Here is a tiny trained network, its code and every weight. The questions are about switching its units off for an input and a class, where a switched-off unit gives its printed mean instead of its output.

import numpy as np


def w(rows, s, z=0):
    codes = np.array(rows[::2]) - 128.0
    scale = np.full(codes.shape[1], s)
    scale[-1] = z or s
    return codes * scale


def norm(h):
    return h / np.sqrt((h * h).mean(-1, keepdims=True) + 1e-5)


def f(y):
    return y / 2 * (1 + np.tanh(0.7978845608 * (y + 0.044715 * y**3)))


def log_softmax(a):
    a = a - a.max(-1, keepdims=True)
    return a - np.log(np.exp(a).sum(-1, keepdims=True))


def net(x, mask):
    res = np.array(x, float).reshape(1, 4) / 4 @ E
    u = 0
    for l in range(2):
        y = f(norm(res) @ A[l][:, :-1].T + A[l][:, -1])
        res = res + np.where(mask[u : u + 3], y, B[l][:, -1]) @ B[l][:, :-1]
        u += 3
    return log_softmax(norm(res)[-1] @ U[:, :-1].T + U[:, -1])


A, B = {}, {}
E = w([
[68,170,108,254,50,121,162,85,112],'x0',
[149,13,139,78,162,112,66,218,84],'x1',
[118,251,81,106,77,88,102,99,112],'x2',
[196,176,116,111,102,125,128,121,150],'x3',
],0.009)
A[0] = w([
[87,119,104,188,99,105,165,126,118,3],'0.n1',
[130,94,111,183,185,193,116,148,135,91],'0.n2',
[130,254,97,96,55,158,64,107,134,50],'0.n3',
],0.0076,0.0026)
B[0] = w([
[4,111,147,111,187,106,192,16,86,167],'0.n1',
[181,209,176,51,119,195,128,102,212,161],'0.n2',
[255,169,59,74,49,42,109,113,66,253],'0.n3',
],0.01,0.0062)
A[1] = w([
[2,154,111,239,119,122,175,76,44,17],'1.n1',
[80,146,163,88,34,175,138,129,112,86],'1.n2',
[121,212,74,127,91,36,100,155,164,1],'1.n3',
],0.0065,0.0026)
B[1] = w([
[101,76,150,178,169,101,170,115,52,255],'1.n1',
[198,140,118,116,158,70,135,61,134,128],'1.n2',
[129,252,146,98,165,76,122,79,146,217],'1.n3',
],0.015,0.0047)
U = w([
[170,228,35,105,50,56,96,111,131,253],'0',
[54,92,140,222,117,109,215,66,87,25],'1',
[109,114,179,167,87,254,182,116,244,4],'2',
[135,57,141,41,150,192,17,252,155,219],'3',
],0.011,0.0023)

Each question gives the input, the list of numbers given to net, and the class t.
The units are the neurons (one row each of A and B). Each row of codes is followed by its name. A weight is (code - 128) times the scale printed after its matrix; where a second scale follows, it is the last column's (A, B and U).
mask holds one flag per neuron, layer by layer. A switched-off neuron (its flag False) gives its mean, the last column of its row in B, instead of its output. The means were averaged over made-up inputs and are rounded, as every weight is.
A unit's drop is (log p(t) with every unit on - log p(t) with that unit switched off) / (log p(t) with every unit on - log p(t) with every unit switched off).
The circuit of an input: a set's keep is (log p(t) with only the set's units on - log p(t) with every unit switched off) / (log p(t) with every unit on - log p(t) with every unit switched off). Starting from all 6 units, units are removed one at a time, each time the one whose removal leaves the highest keep (on an exact tie, the one counted first), for as long as the keep stays at least 0.8.
units of the circuit, in order: the units of the circuit, biggest drop first
most important unit: the unit with the biggest drop
top k neurons: the k neurons with the biggest drops, biggest first
drop of u: that unit's drop, to one decimal
input [-2,-6,-8,4], class 2: most important unit => 0.n3
input [0,1,0,-3], class 3: top 3 neurons => [0.n3; 1.n3; 1.n1]
input [-5,-6,-1,-8], class 2: units of the circuit, in order => [0.n3; 1.n1; 0.n1]
input [1,1,-3,-7], class 2: units of the circuit, in order => [0.n2; 0.n3]
input [1,0,-8,5], class 2: top 2 neurons => [0.n3; 0.n2]
input [7,8,5,0], class 1: units of the circuit, in order => [1.n1; 0.n1]
input [2,1,-6,-7], class 2: units of the circuit, in order => [0.n2; 1.n1]
input [-8,0,0,7], class 3: top 2 neurons => [0.n3; 1.n3]
input [-3,-7,-4,-6], class 2: top 2 neurons => [0.n2; 1.n1]
input [-1,-1,-2,-2], class 2: units of the circuit, in order => [0.n3; 0.n2]
input [-1,-5,-2,0], class 1: top 3 neurons => [0.n3; 0.n2; 1.n3]
input [4,-5,-2,3], class 1: top 2 neurons => [1.n1; 0.n1]
input [4,8,1,-8], class 3: units of the circuit, in order => [0.n2; 1.n1]
input [-3,6,4,2], class 3: units of the circuit, in order => [0.n3]
input [8,-4,1,3], class 1: top 3 neurons => [1.n1; 0.n1; 0.n2]
input [2,0,5,-6], class 1: top 2 neurons => [0.n1; 1.n1]
input [8,0,8,-7], class 1: top 2 neurons => [1.n1; 0.n1]
input [-2,7,6,1], class 3: top 2 neurons => [0.n3; 1.n2]
input [1,1,-8,8], class 2: top 2 neurons => [0.n3; 0.n2]
input [4,6,-8,-8], class 3: units of the circuit, in order => [1.n1]
input [-4,2,3,0], class 3: top 2 neurons => [0.n3; 1.n3]
input [5,3,8,-7], class 1: drop of 1.n2 => 0.0
input [6,0,7,-5], class 1: drop of 0.n3 => -0.8
input [-4,1,1,-2], class 3: drop of 0.n3 => 0.2
input [2,6,2,-1], class 3: drop of 0.n3 => 0.7
